The symbols move the items like this.
Z26: se>none, gu>Z237, di>none, sa>Z436, ra>Z664, vu>Z634
Z888: se>Z258, gu>Z641, di>none, sa>Z677, ra>Z436, vu>Z545
Z592: se>Z740, gu>Z568, di>Z868, sa>Z491, ra>Z826, vu>Z763
Z98: se>Z340, gu>Z648, di>Z575, sa>Z474, ra>Z781, vu>Z231
Z78: se>Z608, gu>Z625, di>Z706, sa>none, ra>Z624, vu>none
Z428: se>Z310, gu>Z547, di>Z957, sa>Z763, ra>Z72, vu>Z491
Z706: se>Z627, gu>Z78, di>Z332, sa>none, ra>Z803, vu>none
Z763: se>Z428, gu>Z590, di>Z772, sa>Z803, ra>Z375, vu>Z187
Z340: se>none, gu>Z895, di>Z516, sa>Z98, ra>Z836, vu>Z448
Z187: se>Z491, gu>Z790, di>Z92, sa>none, ra>Z706, vu>none
Z772: se>Z957, gu>Z763, di>Z201, sa>Z222, ra>Z891, vu>Z92
Z459: se>Z436, gu>Z876, di>none, sa>Z532, ra>Z545, vu>Z246
Z881: se>Z246, gu>Z332, di>none, sa>none, ra>Z262, vu>none
Z625: se>Z416, gu>none, di>Z78, sa>none, ra>Z535, vu>none
Z410: se>Z223, gu>none, di>Z724, sa>none, ra>Z616, vu>none
Z397: se>Z77, gu>none, di>Z448, sa>Z922, ra>Z219, vu>Z470
Z539: se>Z412, gu>Z627, di>Z246, sa>Z332, ra>Z772, vu>Z566
Z895: se>none, gu>none, di>Z340, sa>Z648, ra>Z457, vu>Z397
Z375: se>Z72, gu>Z245, di>Z891, sa>Z303, ra>Z491, vu>Z706
Z409: se>none, gu>none, di>Z94, sa>Z219, ra>Z895, vu>Z35
Z94: se>none, gu>Z409, di>Z709, sa>Z866, ra>Z340, vu>Z781
Z391: se>Z729, gu>Z92, di>none, sa>none, ra>Z881, vu>none
Z104: se>Z868, gu>Z491, di>Z729, sa>Z92, ra>Z539, vu>Z222
Z937: se>Z607, gu>none, di>Z590, sa>Z535, ra>Z223, vu>Z616
Z424: se>Z532, gu>Z566, di>none, sa>none, ra>Z391, vu>none
Z568: se>Z781, gu>Z953, di>Z592, sa>Z405, ra>Z231, vu>Z590
Z891: se>Z876, gu>Z375, di>Z532, sa>Z566, ra>Z104, vu>Z332
Z405: se>Z568, gu>Z669, di>Z491, sa>Z790, ra>Z608, vu>Z624
Z729: se>Z545, gu>Z104, di>none, sa>Z391, ra>Z246, vu>Z262
Z545: se>Z983, gu>Z868, di>none, sa>Z729, ra>Z598, vu>Z201
Z627: se>Z826, gu>Z608, di>Z539, sa>Z706, ra>Z763, vu>Z303
Z709: se>none, gu>Z94, di>Z838, sa>Z310, ra>Z516, vu>Z740
Z77: se>none, gu>none, di>Z372, sa>Z397, ra>Z409, vu>Z648
Z157: se>Z237, gu>Z575, di>Z436, sa>Z876, ra>Z642, vu>Z412
Z436: se>Z26, gu>Z157, di>none, sa>Z459, ra>Z983, vu>Z598
Z470: se>Z648, gu>none, di>Z474, sa>Z223, ra>Z953, vu>Z416
Z72: se>Z575, gu>Z474, di>Z876, sa>Z375, ra>Z592, vu>Z627
Z372: se>none, gu>Z77, di>Z10, sa>Z448, ra>Z94, vu>Z98
Z222: se>Z772, gu>Z803, di>Z262, sa>none, ra>Z566, vu>none
Z634: se>Z805, gu>Z361, di>none, sa>Z598, ra>Z888, vu>Z459
Z416: se>Z922, gu>none, di>Z608, sa>Z625, ra>Z937, vu>Z410
Z624: se>Z590, gu>Z535, di>Z803, sa>none, ra>Z724, vu>none
Z642: se>Z635, gu>Z740, di>Z983, sa>Z868, ra>Z361, vu>Z957
Z635: se>none, gu>Z440, di>Z664, sa>Z642, ra>Z202, vu>Z641
Z983: se>Z664, gu>Z642, di>none, sa>Z545, ra>Z634, vu>Z677
Z677: se>Z888, gu>Z957, di>none, sa>Z201, ra>Z459, vu>Z729
Z201: se>Z677, gu>Z772, di>none, sa>Z262, ra>Z532, vu>Z391
Z258: se>none, gu>Z838, di>none, sa>Z888, ra>Z26, vu>Z983
Z92: se>Z104, gu>Z187, di>Z391, sa>none, ra>Z332, vu>none
Z836: se>none, gu>Z457, di>Z440, sa>Z781, ra>Z372, vu>Z866
Z957: se>Z641, gu>Z428, di>Z677, sa>Z772, ra>Z876, vu>Z104
Z35: se>Z457, gu>none, di>Z781, sa>Z953, ra>Z397, vu>Z607
Z598: se>Z634, gu>Z412, di>none, sa>Z246, ra>Z677, vu>Z532
Z953: se>Z35, gu>none, di>Z568, sa>Z669, ra>Z922, vu>Z937
Z575: se>Z516, gu>Z98, di>Z157, sa>Z72, ra>Z740, vu>Z826
Z310: se>Z709, gu>Z866, di>Z641, sa>Z428, ra>Z575, vu>Z592
Z641: se>Z838, gu>Z310, di>Z888, sa>Z957, ra>Z157, vu>Z868
Z412: se>Z361, gu>Z826, di>Z598, sa>Z539, ra>Z957, vu>Z891
Z237: se>none, gu>Z516, di>Z26, sa>Z157, ra>Z635, vu>Z361
Z245: se>Z474, gu>Z223, di>Z375, sa>Z724, ra>Z405, vu>Z78
Z740: se>Z440, gu>Z781, di>Z642, sa>Z592, ra>Z770, vu>Z428
Z361: se>Z202, gu>Z770, di>Z634, sa>Z412, ra>Z641, vu>Z876
Z566: se>Z891, gu>Z303, di>Z424, sa>none, ra>Z92, vu>none
Z876: se>Z157, gu>Z72, di>Z459, sa>Z891, ra>Z868, vu>Z539
Z246: se>Z598, gu>Z539, di>none, sa>Z881, ra>Z201, vu>Z424
Z803: se>Z763, gu>Z624, di>Z222, sa>none, ra>Z303, vu>none
Z616: se>Z669, gu>none, di>Z790, sa>none, ra>Z625, vu>none
Z590: se>Z547, gu>Z937, di>Z763, sa>Z624, ra>Z245, vu>Z790
Z607: se>Z219, gu>none, di>Z547, sa>Z937, ra>Z470, vu>Z669
Z770: se>Z10, gu>Z448, di>Z361, sa>Z826, ra>Z310, vu>Z72
Z664: se>none, gu>Z635, di>none, sa>Z983, ra>Z805, vu>Z888
Z868: se>Z642, gu>Z592, di>Z545, sa>Z104, ra>Z412, vu>Z772
Z866: se>Z94, gu>Z219, di>Z310, sa>Z547, ra>Z98, vu>Z568
Z547: se>Z866, gu>Z607, di>Z428, sa>Z590, ra>Z474, vu>Z405
Z535: se>Z937, gu>none, di>Z624, sa>none, ra>Z410, vu>none
Z474: se>Z98, gu>Z470, di>Z72, sa>Z245, ra>Z568, vu>Z608
Z516: se>none, gu>Z340, di>Z237, sa>Z575, ra>Z440, vu>Z770
Z231: se>Z448, gu>Z922, di>Z826, sa>Z608, ra>Z547, vu>Z245
Z440: se>none, gu>Z836, di>Z635, sa>Z740, ra>Z10, vu>Z310
Z608: se>Z231, gu>Z416, di>Z627, sa>Z78, ra>Z590, vu>Z724
Z838: se>none, gu>Z709, di>Z258, sa>Z641, ra>Z237, vu>Z642
Z332: se>Z539, gu>Z706, di>Z881, sa>none, ra>Z222, vu>none
Z790: se>Z405, gu>Z616, di>Z187, sa>none, ra>Z78, vu>none
Z303: se>Z375, gu>Z724, di>Z566, sa>none, ra>Z187, vu>none
Z532: se>Z459, gu>Z891, di>none, sa>Z424, ra>Z729, vu>Z881
Z922: se>Z397, gu>none, di>Z231, sa>Z416, ra>Z607, vu>Z223
Z448: se>Z372, gu>Z397, di>Z770, sa>Z231, ra>Z866, vu>Z474
Z826: se>Z770, gu>Z231, di>Z412, sa>Z627, ra>Z428, vu>Z375
Z805: se>none, gu>Z202, di>none, sa>Z634, ra>Z258, vu>Z436
Z223: se>Z470, gu>none, di>Z245, sa>Z410, ra>Z669, vu>Z625
Z219: se>Z409, gu>none, di>Z866, sa>Z607, ra>Z648, vu>Z953
Z724: se>Z245, gu>Z410, di>Z303, sa>none, ra>Z790, vu>none
Z202: se>none, gu>Z10, di>Z805, sa>Z361, ra>Z838, vu>Z157
Z669: se>Z953, gu>none, di>Z405, sa>Z616, ra>Z416, vu>Z535
Z648: se>Z895, gu>none, di>Z98, sa>Z470, ra>Z35, vu>Z922
Z781: se>Z836, gu>Z35, di>Z740, sa>Z568, ra>Z448, vu>Z547
Z457: se>none, gu>none, di>Z836, sa>Z35, ra>Z77, vu>Z219
Z262: se>Z201, gu>Z222, di>none, sa>none, ra>Z424, vu>none
Z491: se>Z592, gu>Z405, di>Z104, sa>Z187, ra>Z627, vu>Z803
Z10: se>none, gu>Z372, di>Z202, sa>Z770, ra>Z709, vu>Z575

The rows follow the links: the fewer symbols apart two items are, the more alike their rows tend to be.

Each row is also shifted at random along 2 hidden directions that mean nothing.

Some items, each with a row of numbers:
Z590: 320	132	-20	-171	-133	86	66	-27	29	21	61	392	292	192	-56	90	104	-277	-313	-8	-244	5	69	101	220	315	152	77	180	263	148	-50	-6	-11	-174	-91	-26	-111	-13	-172	-159
Z608: 252	-124	106	-197	-22	28	135	-136	-300	264	-96	-120	131	-185	37	29	77	359	-105	-280	-106	-363	-123	-250	-151	142	-135	-24	141	70	53	110	-217	-27	41	-56	-112	-121	98	-357	231
Z888: -99	92	-71	-48	62	239	148	251	-73	-20	-182	125	-65	70	78	75	78	-80	63	99	168	21	65	9	31	-120	47	141	-54	-155	-98	-91	309	-221	129	249	151	210	-51	173	-347
Z340: -1625	-183	0	-4	-243	44	-228	-8	-64	-12	84	121	-20	-168	62	-302	120	273	45	-4	-215	-120	-264	-139	-189	-85	-128	7	-117	-80	-125	-201	-153	122	-159	-250	-141	-59	-113	126	136
Z836: 562	-17	19	209	-141	-202	-134	111	160	-23	-18	-202	-92	89	-38	-101	-46	48	220	104	-230	102	-152	-141	-93	-479	-142	-153	-44	18	-116	-249	49	22	-157	-222	-27	12	11	307	195
Z545: -160	-20	-34	160	296	-45	15	-14	61	-16	16	-337	-251	-69	-18	67	-188	-37	175	92	335	115	177	87	26	-145	10	-51	-80	-173	-40	128	111	44	204	265	75	113	15	90	-43
Z634: -251	104	68	-51	141	106	245	150	-131	127	-197	-291	-125	58	21	128	-13	84	156	51	187	34	85	-51	-55	-246	-123	-86	65	-127	-82	-25	243	-176	176	260	140	197	46	40	-126
Z457: 414	-160	-29	-6	-234	81	-115	40	-94	33	46	-250	-152	-194	66	-248	52	376	222	-14	-225	-90	-309	-202	-366	-326	-270	-176	-49	-213	-176	-199	-118	120	-122	-255	-115	18	-80	260	201
Z245: -512	81	-68	76	-75	-202	-228	-144	297	-208	310	338	160	149	-97	9	-123	-446	-263	70	-204	214	160	224	296	355	256	-2	55	249	285	63	-140	197	-200	-187	-171	-264	-69	-55	55
Z94: -315	255	-23	-56	-289	-12	57	218	239	3	-74	226	220	372	-46	64	78	-305	-72	151	-354	180	59	25	199	-208	69	-9	179	316	25	-391	218	-168	-372	-223	53	20	-11	200	-172
Z607: -184	97	-73	-270	-246	212	25	28	-144	70	112	247	225	-8	-71	-79	148	60	-190	-27	-371	-45	-79	26	-68	132	17	-48	240	115	155	-117	-25	119	-232	-199	-64	-155	-135	8	-83
Z77: -38	-126	62	-165	-202	225	59	92	-281	249	-71	-198	17	-156	53	-215	123	506	122	-101	-296	-233	-355	-283	-339	-278	-263	-143	56	-131	-146	-247	-90	-39	-101	-187	-61	8	-24	68	156
Z98: -243	110	-72	183	-237	-184	-203	70	417	-206	209	235	29	240	-59	-78	-81	-392	-24	251	-301	315	51	159	132	-72	151	-7	41	215	59	-299	43	111	-313	-286	-40	-114	-73	289	-26
Z568: 970	-426	56	121	-2	-56	-330	-142	-204	54	61	-318	-270	-442	110	-325	56	650	273	-177	42	-369	-432	-294	-474	-173	-281	-57	-307	-316	-228	-3	-335	223	105	-134	-246	53	27	66	499
Z391: -547	69	34	38	356	-131	92	-194	113	-42	107	-172	-54	0	-139	203	-207	-282	-74	61	282	223	361	272	240	190	129	-78	116	25	207	362	45	118	173	216	59	-124	27	-175	21
Z805: 445	-83	34	-12	90	198	148	198	-274	131	-253	-299	-261	-122	132	-68	70	357	267	-10	211	-123	-167	-244	-245	-383	-233	-14	-146	-311	-239	-101	201	-221	222	201	182	307	-22	174	-158
Z876: -885	-339	-42	139	52	96	-296	-103	-202	-181	38	238	-290	-370	177	-239	166	311	191	-19	354	-233	-212	-79	-230	202	-76	206	-445	-373	-183	114	-145	102	260	156	-85	210	-72	-11	-48
Z937: 365	-101	-45	-243	-171	328	-30	-54	-326	97	129	283	111	-259	-3	-158	108	274	-165	-163	-236	-214	-207	-67	-242	259	-62	12	106	-66	22	-10	-168	107	-66	-143	-107	-107	-121	-132	31
Z598: -620	63	57	-68	263	68	267	34	-132	178	-201	-307	-62	-11	-25	224	-19	6	21	-35	261	-9	160	-23	-1	-75	-16	-37	148	-63	-39	172	180	-153	227	278	116	129	67	-108	-105
Z516: 21	111	-51	227	-240	-189	-112	187	351	-249	-16	170	-73	280	13	-76	-26	-249	94	250	-87	225	-29	62	130	-269	52	65	-175	64	-56	-320	154	-24	-160	-131	10	80	-14	364	-97
Z78: 1378	167	61	-1	61	-149	104	-49	129	64	10	-48	246	239	-120	233	-98	-225	-243	-53	-119	50	250	110	281	166	159	-62	273	319	188	70	40	-65	-86	-40	-12	-178	145	-224	45
Z566: 572	-152	-26	119	135	-13	-178	-133	-84	-180	91	204	-96	-269	65	-34	35	-50	37	-2	370	-56	16	139	9	353	75	140	-315	-220	18	229	-94	140	252	176	-6	84	-30	-137	-50
Z706: -786	-73	117	-174	200	-70	120	-261	-192	189	-51	-95	204	-131	-30	166	-27	166	-259	-285	48	-282	73	-44	60	348	39	30	120	106	148	301	-205	8	89	0	-20	-128	139	-550	188
Z922: 464	-107	75	-268	-139	248	76	-50	-331	192	-20	-188	55	-230	64	-109	58	470	-47	-164	-256	-226	-245	-162	-271	-90	-206	-127	169	-51	-50	-80	-117	38	-72	-150	-94	-120	-14	-44	156
Z201: -426	-198	-27	-171	194	304	105	6	-361	59	-102	129	-119	-307	66	10	123	246	-18	-81	376	-252	-56	-57	-147	289	-50	155	-133	-301	-63	249	58	-63	275	272	42	182	-103	-151	-247
Z410: 1357	-336	-64	-41	-95	218	-236	-129	-234	-89	255	211	-137	-431	87	-326	96	358	32	-67	48	-209	-287	9	-295	288	-77	18	-200	-292	-65	121	-259	240	80	-38	-207	-46	-158	-94	67
Z763: 87	83	-11	-91	3	14	82	1	84	12	-102	436	266	161	15	177	83	-287	-261	-29	-47	5	116	75	268	351	230	192	41	219	160	100	52	-124	-36	-53	63	4	47	-249	-244
Z535: 476	-140	-39	-234	-66	271	-69	-124	-261	67	122	218	134	-272	45	-129	99	184	-160	-116	-125	-200	-170	-46	-182	292	-15	67	86	-61	58	115	-161	113	-74	-30	-118	-114	-148	-160	28
Z957: 1564	166	-15	35	35	98	168	232	127	-108	-287	374	-7	296	91	169	99	-328	-14	162	209	154	178	61	239	-101	121	245	-82	25	-117	-112	298	-308	93	189	241	307	-9	124	-452
Z262: 422	94	13	-76	204	80	163	36	-49	-45	-46	180	0	71	-34	225	3	-257	-124	47	253	79	251	193	143	285	160	134	69	-57	103	182	142	-37	172	265	142	62	11	-105	-312
Z491: 1612	-216	73	247	151	-285	-209	-103	57	-80	0	-241	-197	-196	94	-133	-72	172	217	-83	343	-93	-78	-100	-66	32	-52	24	-296	-132	-83	152	-143	41	220	68	-55	71	113	-48	278
Z547: 309	137	-20	-164	-274	83	95	89	16	27	-29	411	307	199	3	32	120	-197	-207	-42	-351	-37	-20	32	124	119	94	103	131	259	73	-216	44	-117	-230	-209	25	-40	-120	-21	-164
Z826: -791	26	176	-105	59	-175	219	-80	-62	257	-256	-226	236	105	-42	182	24	129	-74	-273	-57	-209	-20	-229	62	-63	-42	-18	203	207	68	20	-53	-233	9	-62	40	-38	240	-339	173

In each set, the symbols that take the first to the second take the third to the fourth, perhaps in another order. Give the fourth.
Answer with the item's name.
423	-62	-13	-89	182	314	122	62	-274	-40	-140	150	-109	-169	106	-14	127	113	5	2	399	-153	32	-33	-65	136	30	196	-136	-210	-85	171	158	-136	295	314	85	216	-50	-85	-304
: 1004	-164	-31	134	189	123	-96	53	-59	-217	44	93	-301	-171	97	-93	-1	4	156	104	485	96	54	115	-109	114	62	108	-324	-340	-163	158	133	3	312	317	45	214	-86	95	-217
:: 1245	-165	-93	151	-202	-24	-368	42	130	-198	202	315	-107	-83	89	-229	66	-29	107	90	-114	56	-180	19	-74	53	29	86	-272	-82	-87	-130	-121	171	-114	-183	-131	-31	-77	210	12
: Z568

-642	-444	35	-198	-183	391	-31	6	-572	118	-272	449	-28	-477	340	-315	509	739	25	-366	124	-715	-501	-463	-413	308	-198	341	-432	-310	-290	12	-186	-151	234	11	-84	246	-61	-275	-110
: 721	9	-112	159	-268	-63	-270	112	270	-249	136	235	-38	129	49	-201	-12	-136	58	184	-202	135	-115	37	-8	-138	29	52	-149	30	-66	-312	19	124	-205	-250	-34	-2	-51	372	-19
:: -89	55	124	-77	-31	-70	193	82	-75	203	-319	-223	66	109	4	38	36	220	74	-131	-94	-178	-104	-273	-51	-305	-180	-23	20	94	-118	-170	12	-279	-6	-66	101	150	168	-64	110
: Z94

2150	-54	-103	249	114	180	-114	148	20	-275	-69	44	-438	-87	82	-99	-24	1	310	232	555	136	34	29	-131	-128	-25	151	-385	-486	-263	2	236	-70	327	317	99	333	-68	367	-326
: -921	-41	20	-139	45	226	81	100	-195	60	-198	369	33	-70	93	24	189	63	-79	-68	145	-215	-36	-78	41	211	76	227	-136	-79	-59	12	74	-217	151	105	123	225	-5	-147	-275
:: -166	33	19	-89	30	-17	44	-111	-52	-39	6	339	186	71	-8	150	58	-161	-316	-114	20	-60	157	69	253	446	215	146	31	171	205	143	-63	-49	-3	70	-33	-55	15	-330	-125
: Z78

-366	116	63	-124	-184	-78	172	96	4	218	-133	-231	186	152	-54	83	35	109	-99	-70	-346	-50	-75	-216	-10	-296	-51	-103	285	241	27	-215	-14	-163	-197	-183	47	-102	117	1	173
: 377	11	22	-218	-82	123	103	-87	-196	177	81	-120	167	-80	-70	26	2	191	-135	-127	-276	-79	-76	-27	-73	73	-53	-133	299	148	157	48	-120	65	-117	-72	-22	-214	-1	-171	102
:: 476	165	-39	179	105	-150	60	193	181	-92	-93	-328	-223	206	-53	73	-158	-221	284	242	169	304	177	98	63	-505	22	-22	-44	-97	-104	-148	253	-81	56	141	168	131	61	319	-127
: Z868

-580	1	-35	-266	-88	200	-3	-177	-163	83	190	256	301	-122	-105	65	70	10	-306	-135	-238	-47	43	101	-6	431	86	-48	245	130	225	97	-164	174	-184	-130	-145	-227	-87	-211	26
: 112	51	35	71	136	-281	-75	-225	202	-63	244	-138	164	64	-105	168	-208	-282	-181	5	-91	166	213	215	214	219	156	-140	222	258	232	186	-196	170	-125	-83	-111	-261	56	-204	311
:: 289	-130	-1	18	-111	36	-100	-157	-105	22	214	-285	-40	-216	-10	-253	-58	336	52	-19	-206	-121	-187	-74	-253	-64	-199	-188	57	-49	-32	-32	-241	241	-121	-170	-192	-171	-51	50	284
: Z547

-519	139	28	-47	145	76	260	96	-68	139	-166	-242	-76	141	-39	135	-23	-38	128	-21	181	51	168	-25	36	-224	-71	-60	80	-68	-58	-26	198	-181	164	182	182	131	39	35	-182
: 603	-106	24	252	192	-232	-111	-60	96	-44	-93	-337	-310	-66	23	12	-105	94	300	33	343	12	2	-27	-104	-197	-63	-35	-279	-206	-105	148	-39	-15	263	127	39	150	118	58	125
:: 529	-183	-18	99	325	47	2	-83	-191	-60	-16	-307	-314	-278	49	-55	-43	216	226	-42	483	-79	13	-45	-171	14	-94	6	-219	-349	-113	244	-37	59	358	282	-2	130	-2	-44	2
: Z566

-227	-211	-105	-135	-48	188	-189	-179	-192	-14	314	217	34	-344	-22	-210	32	211	-150	-102	-72	-159	-169	40	-132	408	-3	-62	-15	-66	105	168	-290	304	-67	-118	-205	-187	-99	-181	141
: 469	81	27	183	46	-291	-66	-207	299	-79	184	-223	128	79	-173	76	-209	-234	-106	24	-145	165	164	138	242	60	76	-150	138	219	188	137	-162	185	-122	-143	-102	-236	101	-94	333
:: -1110	-231	81	55	282	-141	-70	-299	-97	62	110	-157	-92	-273	-18	51	-48	147	-42	-174	315	-164	51	3	-56	352	33	-9	-89	-122	122	395	-261	195	287	140	-109	-102	75	-381	251
: Z246

-238	-125	55	-120	-31	121	43	1	-190	45	-103	422	134	-100	100	22	204	123	-205	-191	10	-247	-99	-98	16	369	108	249	-66	1	44	76	-101	-80	68	56	-7	59	41	-310	-119
: -48	106	77	267	209	-458	-69	-154	389	-66	131	-207	112	254	-161	266	-295	-436	-90	50	46	250	306	246	337	73	179	-96	81	311	198	188	-49	99	-43	-48	-34	-210	207	-148	254
:: -146	-73	83	277	151	-372	-188	-144	213	-64	-7	-375	-122	-9	-9	1	-192	6	103	-31	66	38	-27	-39	55	-77	-67	-93	-131	60	-58	94	-172	53	48	-69	-92	-70	171	-41	358
: Z428

135	114	34	-172	-104	71	136	-35	-122	200	73	-172	236	39	-101	41	-1	74	-168	-36	-417	-29	-67	-57	-51	-62	-14	-202	382	182	153	-61	-70	44	-221	-186	-37	-213	-14	-30	165
: -596	60	136	-106	105	-148	286	-80	-59	270	-253	-186	195	122	31	205	44	110	-101	-227	-106	-157	14	-181	131	-59	-84	-37	169	223	34	74	-28	-217	-19	-66	90	38	236	-333	155
:: 533	-163	43	212	-54	-97	-188	98	21	-83	-122	-281	-243	-117	153	-221	23	370	355	-15	25	-152	-319	-279	-306	-427	-244	10	-306	-246	-306	-218	-78	-62	61	-29	-43	176	82	266	195
: Z664

-135	33	112	-97	268	-32	179	-64	-167	204	-220	-152	34	-33	7	227	23	119	-57	-172	246	-165	142	-98	44	96	-13	48	44	30	15	240	0	-170	226	204	64	69	141	-299	29
: 733	-121	56	142	303	-155	-58	-136	16	-86	44	-201	-134	-117	-49	91	-146	-14	56	-45	336	-13	88	28	66	144	18	30	-130	-58	13	312	-103	106	263	134	-71	13	115	-208	97
:: 555	-43	112	-98	-90	18	154	5	-221	269	-187	-204	128	-83	58	-26	86	346	21	-244	-209	-313	-179	-212	-178	-121	-148	-72	128	80	-36	-37	-126	-102	-38	-114	-69	-25	121	-170	237
: Z405

954	-210	-28	-155	-58	151	-49	-136	-271	42	-13	348	58	-289	52	-135	193	284	-122	-222	39	-315	-168	-47	-172	375	34	154	-138	-113	-1	108	-139	50	86	-1	-60	-25	-59	-273	-56
: -55	-49	21	61	137	-190	-131	-289	65	-4	247	-133	88	-46	-84	66	-141	-58	-76	-89	-53	11	69	142	93	313	65	-96	89	121	153	229	-229	218	-46	-121	-106	-267	60	-309	302
:: 698	-33	-124	44	-261	126	-201	57	53	-111	202	136	-38	-29	22	-247	38	35	36	125	-261	105	-200	39	-181	-110	-70	-30	-48	-79	-55	-231	-89	212	-218	-205	-78	-80	-161	264	25
: Z397

319	280	-24	-25	-308	-37	68	279	265	-18	-111	224	204	437	-20	106	49	-329	-78	207	-377	266	43	36	157	-277	94	0	162	224	0	-415	222	-169	-303	-188	113	16	4	262	-207
: 11	-156	-81	92	-285	105	-204	89	-43	-132	-6	134	-135	-135	130	-321	111	237	237	36	-200	-93	-353	-132	-195	-254	-140	-4	-246	-195	-229	-284	-69	59	-74	-160	-118	92	-67	297	41
:: -1322	-279	39	-242	-308	323	-73	80	-442	161	-98	307	95	-359	205	-341	349	628	-17	-275	-219	-494	-513	-372	-369	114	-255	84	-151	-160	-152	-197	-192	-83	-21	-169	-123	108	-118	-86	8
: Z98

86	-211	-56	40	-138	-41	-297	-175	46	-192	252	355	-16	-156	1	-152	52	10	-111	-34	-28	-25	-135	108	2	364	94	80	-199	-25	59	119	-217	256	-50	-110	-146	-160	-103	-72	105
: 380	135	-78	269	-121	-297	-226	22	501	-324	115	389	-15	307	-16	40	-134	-553	-71	199	13	338	161	228	369	84	299	121	-181	195	90	-107	44	87	-131	-109	-10	-3	-18	176	-100
:: -606	-183	-43	131	-27	59	-204	87	74	-189	2	204	-250	-100	123	-185	65	117	167	78	256	-63	-151	-64	-153	-63	-63	170	-363	-283	-195	-79	20	31	191	67	-24	204	-77	201	-64
: Z26

-455	220	-12	-204	-88	-4	182	-65	8	208	143	-172	340	176	-157	187	-100	-153	-291	-58	-498	147	140	67	115	-54	77	-226	511	376	201	-42	-34	60	-331	-258	-16	-360	-8	-69	141
: -724	-339	34	-360	-41	246	14	-226	-530	303	88	-134	95	-538	5	-189	196	674	-82	-351	-174	-480	-359	-256	-412	239	-252	-135	158	-128	5	167	-354	123	39	-115	-280	-113	-61	-351	321
:: -920	220	28	180	-68	-355	-64	-22	436	-27	160	-295	104	301	-192	109	-219	-356	-16	89	-363	338	177	140	241	-223	8	-214	246	376	162	-139	-17	122	-396	-288	-47	-279	36	144	314
: Z568

779	61	-66	139	193	-66	-42	31	152	-211	87	105	-168	87	-43	149	-160	-354	92	239	368	317	267	296	171	105	135	68	-118	-122	36	94	224	25	213	258	145	128	-77	122	-318
: -1080	-173	38	29	292	37	-34	-124	-178	20	-27	-367	-235	-308	29	-55	-77	318	179	-93	381	-118	-61	-48	-290	-87	-185	-56	-150	-344	-120	261	-96	76	364	242	-18	99	8	-122	84
:: -306	130	51	-38	96	-69	238	107	8	182	-287	-261	24	167	38	150	30	-4	46	-32	50	45	76	-182	83	-277	-105	-17	90	92	-90	-105	189	-294	70	77	140	163	186	-11	-1
: Z838

-1219	194	-94	168	-66	-150	-42	171	380	-205	19	111	3	293	-43	31	-90	-380	61	237	-105	309	144	129	213	-200	113	42	-22	116	19	-204	139	-10	-132	-26	94	47	0	285	-152
: -962	104	27	-57	-69	65	142	211	31	-4	-189	247	78	206	110	94	100	-150	-91	23	57	8	88	-34	140	-11	61	178	-44	18	-38	-150	188	-235	13	74	99	153	38	25	-285
:: -79	53	-20	-60	-102	109	75	250	-36	-26	-244	209	-83	166	119	-68	157	10	150	67	40	-38	-73	-112	0	-243	-15	129	-125	-58	-176	-252	263	-252	6	12	117	247	-22	232	-267
: Z361

-156	-39	49	62	111	-213	-130	-255	107	-13	232	-107	103	-6	-105	116	-200	-122	-195	-77	-76	83	103	188	175	297	111	-123	125	180	249	259	-202	191	-37	-126	-141	-289	105	-251	269
: -339	-222	77	-194	116	52	60	-213	-351	246	-3	-70	117	-332	50	2	80	387	-141	-350	-29	-442	-170	-181	-214	295	-60	5	9	-7	74	243	-254	22	110	-3	-155	-130	61	-482	243
:: -1156	141	12	151	39	-219	-13	41	234	-60	-36	-280	-100	196	-63	55	-169	-155	184	114	-5	214	113	-1	90	-367	-69	-156	-23	47	-72	-95	87	-84	-68	-47	54	28	91	134	131
: Z202

-506	-203	27	-155	35	295	95	112	-383	41	-247	352	-36	-226	170	-72	302	337	49	-184	239	-392	-221	-257	-185	193	-50	326	-324	-292	-201	59	34	-239	275	139	44	280	-33	-144	-282
: -759	120	-53	216	-13	-145	-127	138	331	-241	51	212	-100	219	-38	4	-76	-381	88	278	81	300	140	183	177	-111	172	100	-161	19	-34	-134	141	54	-48	38	58	82	-17	294	-195
:: 252	-166	-44	-229	-298	351	-16	85	-300	112	18	215	41	-244	98	-281	239	361	-35	-66	-306	-237	-340	-183	-352	-66	-196	-3	32	-94	-109	-221	-78	64	-138	-181	-140	12	-163	84	-44
: Z895

